In the rows, 128 means zero.
Each row of numbers stands for one element and depends on some of the facts below. Use the named rows to name the rest.

Some facts about the elements:
{bigetron biska stazeto} Ψ tamus
{bistan fopek stezul} Ψ favo
{biti} Ψ tofur
{boba flilu gribrak kubil skitrela} Ψ mimas
{botek mekler} Ψ pibroza
{breri rapla stufeplil} Ψ girotum
{brupe} Ψ pabrafir
{bruti dragustus grevek pluvu sitak} Ψ zopal
{bubove larurin skison} Ψ zutros
{butrem draflo flostol grabril skuflam} Ψ geno
{datis gezi mema pudra} Ψ stikik
{deklibrun fluti folelel grelin klotris kosor pefidrak tipan} Ψ noflom
{desa togu} Ψ tadre
{doskom gukas lunudum} Ψ buflo
{drifol kogus nudrul} Ψ driful
{drogrul geskevil gostukan} Ψ galar
{drotra lefo} Ψ tegek
{duvil klales nopin} Ψ klofelor
{fetum} Ψ stunu
{fezur flotristim vumepul} Ψ treplak
{flagrin rakliklel} Ψ vuzedres
{flogru} Ψ meflin
{futridru renudal} Ψ gadran
{granis kidramir} Ψ madak
{grola mestis plituskor sukla veplom} Ψ klubus
{gugunuk trekim} Ψ retozuk
{gukodro} Ψ zegrom
{kaplasil skebe tastasol} Ψ plugok
{lezol skiter} Ψ diniflen
{lizamok} Ψ fadror
{loral} Ψ driskul
{ludi naske skastul} Ψ gutrer
{mipek} Ψ stobrol
{nemas} Ψ sakon
{nuli stipi} Ψ bristin
{pazir} Ψ flebe
{piredu} Ψ mabrora
{plesto} Ψ kasko
{plusku stego} Ψ dibak
{refu relik} Ψ vedar
{rubri} Ψ klotrepom
{sebopi} Ψ zefigor
{suklu} Ψ skuro
{treklin} Ψ stadro
{vapli} Ψ plaki
{vuflu} Ψ brotas
[bigetron bistan boba botek breri bruti bubove butrem deklibrun desa dragustus drifol duvil flagrin flogru flotristim folelel futridru gezi grabril granis grelin grevek gribrak grola gugunuk gukas kidramir klotris kogus kubil lizamok loral ludi mekler naske nemas nopin nudrul pazir plesto plusku pluvu pudra rakliklel rapla refu renudal rubri sitak skastul skebe skitrela stezul stipi sukla tipan togu trekim treklin vapli veplom vumepul] ξ 806
[biska brupe datis doskom drogrul flilu flostol gukodro kaplasil kosor larurin mema mestis mipek pefidrak plituskor skison suklu tastasol] ξ 872
[biti geskevil piredu relik stego] ξ 140
[draflo drotra fetum gostukan lezol sebopi skiter stazeto vuflu] ξ 272
[fezur fluti fopek klales lefo lunudum nuli skuflam stufeplil] ξ 613
η zutros <- bigetron
η drogrul <- bigetron kasko
η futridru <- biska buflo desa diniflen gukas klubus lefo lizamok nemas pazir plusku stipi suklu vuzedres zopal
η boba <- bistan brupe gezi kogus zopal
η kogus <- biti girotum
η mipek <- breri bristin
η tofur <- breri folelel klotris
η deklibrun <- brupe gukodro lezol
η klubus <- bubove gostukan grola
η treplak <- buflo
η plesto <- datis tadre
η zopal <- doskom sebopi treklin zefigor
η gukas <- duvil granis kosor lizamok madak pazir pudra suklu veplom
η pefidrak <- flagrin
η kubil <- flebe
η skison <- flotristim gugunuk meflin tadre
η pazir <- flotristim refu
η rapla <- flotristim
η mema <- gugunuk gukodro meflin retozuk rubri skuflam
η kosor <- gugunuk
η biska <- kaplasil
η tastasol <- kaplasil kosor
η vuflu <- kasko stazeto
η draflo <- kidramir
η nuli <- kidramir
η folelel <- larurin plusku
η sitak <- lezol refu zefigor
η grabril <- ludi
η duvil <- mimas
η breri <- naske
η stipi <- noflom
η geno <- nopin
η stazeto <- nuli
η klales <- nuli
η gutrer <- pefidrak relik
η kaplasil <- pibroza
η lunudum <- plastuklim
η flotristim <- plugok stadro
η butrem <- pluvu
η stadro <- skiter
η bubove <- skitrela
η brupe <- skuflam
η suklu <- stadro
η skebe <- stazeto
η bruti <- stego
η stikik <- stufeplil zefigor
η vumepul <- stufeplil tamus
η gribrak <- stunu
η dibak <- tamus
η kidramir <- treplak
η tipan <- zefigor
η skuro <- zutros
χ 709 <- bigetron brupe drifol granis gugunuk gukas kaplasil larurin mekler pefidrak plituskor pudra renudal sebopi skastul skiter skuflam togu vumepul
χ 320 <- biska bruti datis folelel futridru gukodro kubil lefo pazir plesto skebe
χ 385 <- bistan duvil
χ 57 <- biti botek doskom flostol fluti fopek geskevil kidramir piredu veplom
χ 783 <- breri desa dragustus fezur flagrin skitrela
χ 825 <- bubove deklibrun flilu flogru flotristim kogus mestis nemas rakliklel stezul
χ 618 <- drogrul loral lunudum refu suklu
χ 312 <- drotra fetum gostukan klotris rapla tastasol
χ 231 <- gezi klales lezol skison stipi
χ 758 <- grelin naske nopin sitak vapli
χ 494 <- gribrak lizamok nuli
χ 863 <- grola kosor
χ 50 <- ludi trekim
χ 855 <- nudrul relik rubri
Ω a <- bigetron biti boba botek breri buflo datis deklibrun dibak draflo driful duvil favo fetum flagrin flilu flotristim fluti folelel fopek gadran galar geno girotum grabril grevek gribrak grola gugunuk gukas gukodro gutrer kaplasil kasko kidramir klales klotrepom klotris klubus kubil lezol lizamok ludi madak mekler mimas mipek naske noflom nopin nuli pefidrak pibroza plaki plastuklim plesto plituskor rapla refu relik retozuk rubri sebopi sitak skastul skebe skison stadro stobrol stunu sukla suklu tastasol tegek tofur togu treklin treplak vapli vedar veplom vuflu zegrom zutros
Ω d <- biska doskom geskevil grelin larurin lunudum nemas nudrul pabrafir renudal stipi tadre trekim
Ω b <- bistan brotas brupe bubove butrem diniflen drifol driskul drogrul fezur flogru flostol futridru gostukan kogus kosor lefo mabrora meflin mestis pazir piredu plugok rakliklel skitrela skuflam stego stezul stufeplil tipan zefigor
Ω c <- bristin bruti desa dragustus drotra fadror flebe gezi granis klofelor loral mema plusku pluvu pudra sakon skiter skuro stazeto stikik tamus vumepul vuzedres zopal

Some elements and their rows:
zegrom: [121 128 125 117 114 127 135 119 107 122 131 147 120 129 124 128 122 129
 123 144 127 151 129 138 114 129 152 118 140 134 146 120 122  91 136 121
 114 133 128 115 140 123 122 114 142 141 125 145]
drogrul: [124 136 100 134 130 125 117 122 135 127 129 152 125 129 121 137 144 133
 107 114 136 106 132 102 137 127 105 129 122 130 112 127 123 154 134 125
 156 122 125 119 128 153 125 127 108 137 131 136]
bigetron: [128 111 125 122 131 137 122 133 125 138 134 108 139 119 117 118 144 142
 133 152 128 102 128 132 131 121  91 112 128 135 135 126 142 131 144 126
 129 118 107 134 134 123 129 126 121 134 126 124]
fetum: [127 118 118 121 130 132 116 119 128 133 126 123 131 120 131 123 138 138
 107 138 130 133 131 118 130 126  97 123 133 131 135 125 135 130 134 132
 137 125 124 123 122 135 128 125 127 124 132 135]
rakliklel: [128 137 119 132 131 129 120 132 128 129 132 141 130 127 118 130 142 136
 136 111 128  95 128 116 139 127 112 126 119 128 125 131 132 150 137 115
 138 120 118 135 131 133 126 131 117 131 127 125]
lizamok: [131 142 131 120 146 134 131 143 133 139 125  93 131 126 140 136 111 132
 133 140 130 150 126 160 128 127 112 127 131 127 148 134 146 124 122 128
 138 122 133 134 122 111 135 132 136 130 124 106]
flogru: [127 134 120 134 131 130 120 133 128 129 133 137 130 126 119 131 140 137
 136 108 129  95 127 116 139 126 116 125 117 126 126 131 130 149 139 116
 135 120 121 135 131 132 126 133 115 127 127 127]
meflin: [132 119 150 113 115 125 132 123 100 116 126 173 119 130 130 114 123 122
 159 101 120 115 130 138 122 132 162 128 133 111 167 121 124 105 128 116
  91 139 149 132 136 109 125 126 149 123 123 134]
desa: [140 129 137 138 137 128 143 145 141 129 123 119 132 138 144 132 117 108
 145 140 127 124 128 136 126 126 127 134 121 118  99 135 132 157 113 120
 132 130 141 144 121 131 131 141 123 129 122  92]
stipi: [134 153 126 135 139 127 142 142 147 131 125 102 130 136 144 139 116 112
 132 135 130 147 125 127 123 128 131 135 124 126 100 136 130 145 109 134
 146 127 135 136 119 130 129 135 123 124 127 105]
pibroza: [128 137 136 110 123 129 141 127 113 125 120 137 121 132 137 131 108 125
 131 144 127 161 128 154 109 129 155 126 143 128 156 122 127  89 127 129
 116 133 138 117 138 112 127 117 148 145 121 131]
trekim: [133 137 123 131 125 127 133 126 138 127 134 112 139 127 127 112 140 124
 144 141 127 108 127 113 133 127 122 126 114 131  89 131 120 138 123 136
 135 127 122 136 125 144 123 129 117 123 132 118]
granis: [140 131 139 139 137 127 144 146 143 128 119 116 133 137 145 130 123 108
 146 127 126 117 128 125 123 125 131 139 123 117 103 132 133 160 117 121
 135 132 134 145 124 125 131 139 118 133 121  96]
vuflu: [121 134  99 126 128 125 118 116 138 132 126 127 128 123 127 133 138 144
  97 143 137 132 130 115 131 127 101 127 129 140 112 126 123 128 132 143
 152 122 116 113 126 150 125 123 118 133 133 143]
zopal: [132 149 138 141 120 117 149 128 122 111 123 155 118 146 153 138 106 105
 143 128 122 149 128 110 114 133 182 144 126 113 114 123 112 129 101 128
 112 149 154 132 128 123 125 129 137 123 122 123]
pazir: [129 160 122 130 143 126 132 142 137 131 117 117 122 134 143 141 114 132
 134 114 132 120 128 140 136 131 128 146 117 122 129 136 132 143 118 128
 137 124 139 133 124 118 135 137 122 127 125 109]
stezul: [127 134 115 131 132 129 121 133 129 130 133 139 129 126 120 133 142 134
 138 112 128  92 128 119 141 126 114 125 121 129 128 131 132 151 134 116
 145 120 119 135 130 132 128 133 114 128 126 125]
fopek: [124 136 116 127 133 132 118 126 128 135 135 116 133 120 124 124 138 144
 124 143 128 123 126 122 135 126 103 120 126 137 129 130 131 129 135 131
 131 120 116 129 126 130 127 128 122 121 131 131]
mestis: [130 123 111 126 132 128 115 127 128 129 124 141 131 125 125 127 146 131
 126 119 129  96 130 106 134 125  92 123 121 122 135 125 134 155 132 118
 146 120 126 130 123 136 125 131 115 128 127 127]

Name these rows:
No name comes twice in this set of rows, the named rows included.
[136 142 125 131 141 125 138 137 147 131 115 110 129 138 152 137 117 112
 119 146 129 141 129 129 120 127 114 141 129 121 104 130 132 147 106 136
 145 134 143 127 113 131 134 136 127 128 128 106]	biska
[131 151 120 133 142 127 130 143 138 131 117 121 126 133 135 145 121 131
 131 110 132 122 128 128 134 127 123 137 122 122 128 134 136 151 121 123
 143 119 130 134 127 123 133 136 118 131 123 113]	bubove
[133 114 136 125 140 129 121 130 131 134 114 104 129 123 144 128 128 134
 113 123 124 142 129 124 122 126  98 137 137 118 161 124 143 133 117 137
 124 133 128 130 116 104 136 134 134 115 126 128]	sebopi
[138 128 122 114 142 128 126 133 137 131 104 130 126 130 142 130 122 131
 120 113 134 132 133 139 128 127 101 138 125 117 143 130 139 146 126 122
 144 120 145 132 121 125 130 137 123 131 124 106]	gostukan
[133 130 123 145 127 128 129 132 135 126 142 137 135 132 129 122 144 118
 148 139 122  95 128 102 134 124 113 126 117 128  87 130 125 167 126 118
 139 131 123 146 123 147 122 136 113 126 128 112]	dragustus
[124 157 104 130 132 124 120 126 132 127 135 135 129 123 122 125 139 143
 139 122 133  93 127 107 145 129 113 131 110 132 111 132 122 148 131 131
 143 116 121 135 129 142 124 130 110 118 129 128]	butrem
[129 143 132 121 141 130 126 134 129 135 129  92 130 121 137 123 119 133
 140 123 126 134 125 137 134 130 121 135 122 126 144 132 134 120 119 146
 124 126 130 136 121 110 134 135 134 105 129 122]	treklin
[119 177 111 142 149 123 130 143 148 136 120  86 122 135 148 163 109 139
 100 130 132 154 126 116 128 130 133 144 129 135 120 133 130 138 105 147
 152 127 117 120 122 113 139 129 118 126 125 133]	gukas
[126 120 126 124 131 135 119 128 122 137 142 110 135 119 118 121 141 141
 133 144 126 113 126 133 134 125 100 114 131 136 135 129 137 130 140 124
 130 121 113 131 128 126 128 128 125 126 129 126]	flagrin
[136  33 176 133 130 130 118 136 170 132  85 118 123 134  95 133 113 108
  93  30 152 128 131 206 147 136 152 155 124 117 123 152 126 135 131 137
 120 125 144 108 118 138 151 142 141 123 149 122]	kosor

Now the same elements, written a new way:
Known rows:
bubove: [106 110 118 130 140 155 111 118 173 119 127 143 131 103 137 145 140 127
 148 104 125 131 107 124 128 138 126 107 112]
plusku: [131  62 117 129 129 122 139 106 157 169 128 165 133 138 124 141 148 101
 164 143 100 147 110  94 118 118 124 120 140]
futridru: [113  32 106 125 138 127 149 113 146 163 117 195 114 131 104 146 122  98
 164 131 104 169 129  83 114 130 125 110 154]
skastul: [ 99 118  81 101 134 151 105 103 151  96 123 142 121 112 109 133 112 147
 132 135 102 150 141 141 129 130 141 103 106]
mekler: [ 98 118  82 103 136 150 105 104 151  97 122 141 123 111 107 133 112 144
 133 135 104 151 140 143 128 131 141 105 106]
klofelor: [161 124 160 128 153 114 158 101 159 119 132 103  90 110 126 128 178 108
 150 162 132  93 137  99 131 122 147 147 147]
mestis: [102  89 109 119 138 160 109 125 162 108 131 127 115  88 117 140 110 116
 156 102 126 123 119 130 136 129 135 114 105]
pefidrak: [110 109  78 147 127 161  60 110 176 128 105 116 124 144 116 126 112 111
 102  58  92 114  95 137  80 129 145  98 104]
fetum: [ 91  81 105 118 133 150 120 113 131  96 127 118 118 123 154 135 100 127
 149  79 124 137 133 147 135 119 137 114 104]
desa: [136  60 101 122 131 111 141 104 170 168 119 174 136 127 106 139 129 104
 162 144  72 173 104  78 113 125 125 116 160]
mabrora: [144 117 160 132 164 124 159 113 156 109 123 114  83 104 133 135 173 114
 141 133 147 104 150 104 129 138 144 136 150]
doskom: [132  92 116 131 122 131 113  95 165 120 138 127 150 132 154 142 147 107
 126 132 116  98 105 119 134 106 125 118 117]
bristin: [170 130 161 134 155 112 158 101 165 125 129 102 101 114 147 130 194 110
 142 157 129  90 131  96 128 126 143 143 153]
sitak: [ 80 114  99 114 130 155 116 111 139 101 131 136 122 119 124 134 118 144
 142 109 131 149 145 151 134 122 134 111  90]
trekim: [129 126  93 116 124 144 106  83 156 110 144 136 129 105  91 137 113 114
 142 150 107 126 115 123 132 107 137 122 111]
fluti: [ 93 116 103 153 126 171  60 106 159 134 108 134 114 168  75 125 126 128
 125  30 132 137 117 169  77 116 143 109  70]
gadran: [128 123 148 125 155 114 168 105 137  96 123 112  89 128 147 122 164 138
 127 135 141 122 171 121 129 128 146 132 143]
mimas: [143 127 136 129 154 114 168 106 140 101 126 108 103 132 174 123 178 137
 129 138 139 127 177 119 128 140 141 123 148]
stufeplil: [125 104 117 127 138 161  98 113 166 124 125 154 126 127 111 144 159 126
 158 121 149 133 131 149 123 131 129 105  94]

Rows to name:
No name comes twice in this set of rows, the named rows included.
[166  71 163 142 155  73 201 104 163 165 117 144 105 140 145 127 174 101
 153 155 100 151 135  51 114 129 132 140 200]	vuzedres
[158 126 157 135 147 107 163  85 148 105 138 100  98 119 125 129 166 108
 130 153 134 103 150 101 133 112 143 149 152]	pabrafir
[108 119  80 108 135 149 103 103 158 100 121 143 134 117 128 134 124 146
 127 139 102 147 136 139 126 134 137  99 111]	bigetron
[ 87 126 102 163 126 171  72 112 159 139 114 118 121 157 121 128 126 120
 117  26 123 124  98 152  81 124 138 109  85]	klotris
[129  57 154 136 156  66 215 108 141 140 107 162 109 158 177 121 157 130
 131 131 111 181 165  65 117 134 127 121 197]	klubus
[145 128 145 135 157 110 167 106 146 104 121 110 105 140 181 121 186 141
 120 131 139 120 170 118 125 141 141 124 150]	stadro
[132  89 116 120 128 149 104 112 160 127 138 123 129 115 136 140 156  97
 149 150 124  79  98 127 135 110 135 121 103]	mema
[133 120  94 104 132 153  94  99 172 120 131 132 123  94  81 139 127 117
 154 163  92 119 104 122 131 121 143 120 111]	vumepul
[105 102 103 119 135 146 116 112 146  95 125 121 134 118 178 133 111 131
 139  90 118 134 119 138 132 127 133 103 115]	lezol
[132 123  90 112 124 143 101  82 163 106 139 132 130 101  84 140 113 118
 136 151  96 131 119 123 132 112 139 122 116]	renudal
[119  71 108 137 124 100 158  91 158 157 130 172 144 132 114 133 102 111
 150 115  82 192 114  74 117 111 116 118 158]	stipi
[ 85  98 100 107 131 155 116 109 138 101 126 134 120 128 115 139 126 142
 139 116 121 149 154 150 134 125 137 115  92]	gribrak
[131  31 103 111 135 131 108 124 152  81 111  97 136 132 196 127  90 110
 141  64 110 116 125 141 135 121 137 100 122]	relik
[ 88  95  93 117 130 151 119 118 138 101 130 122 120 120 134 127 108 134
 143  97 126 136 151 149 132 120 136 110  95]	tastasol
[ 79 128 103 155 127 172  67 110 161 130 113 116 116 145 105 127 110 120
 116  25 121 125  98 150  83 120 141 111  81]	deklibrun

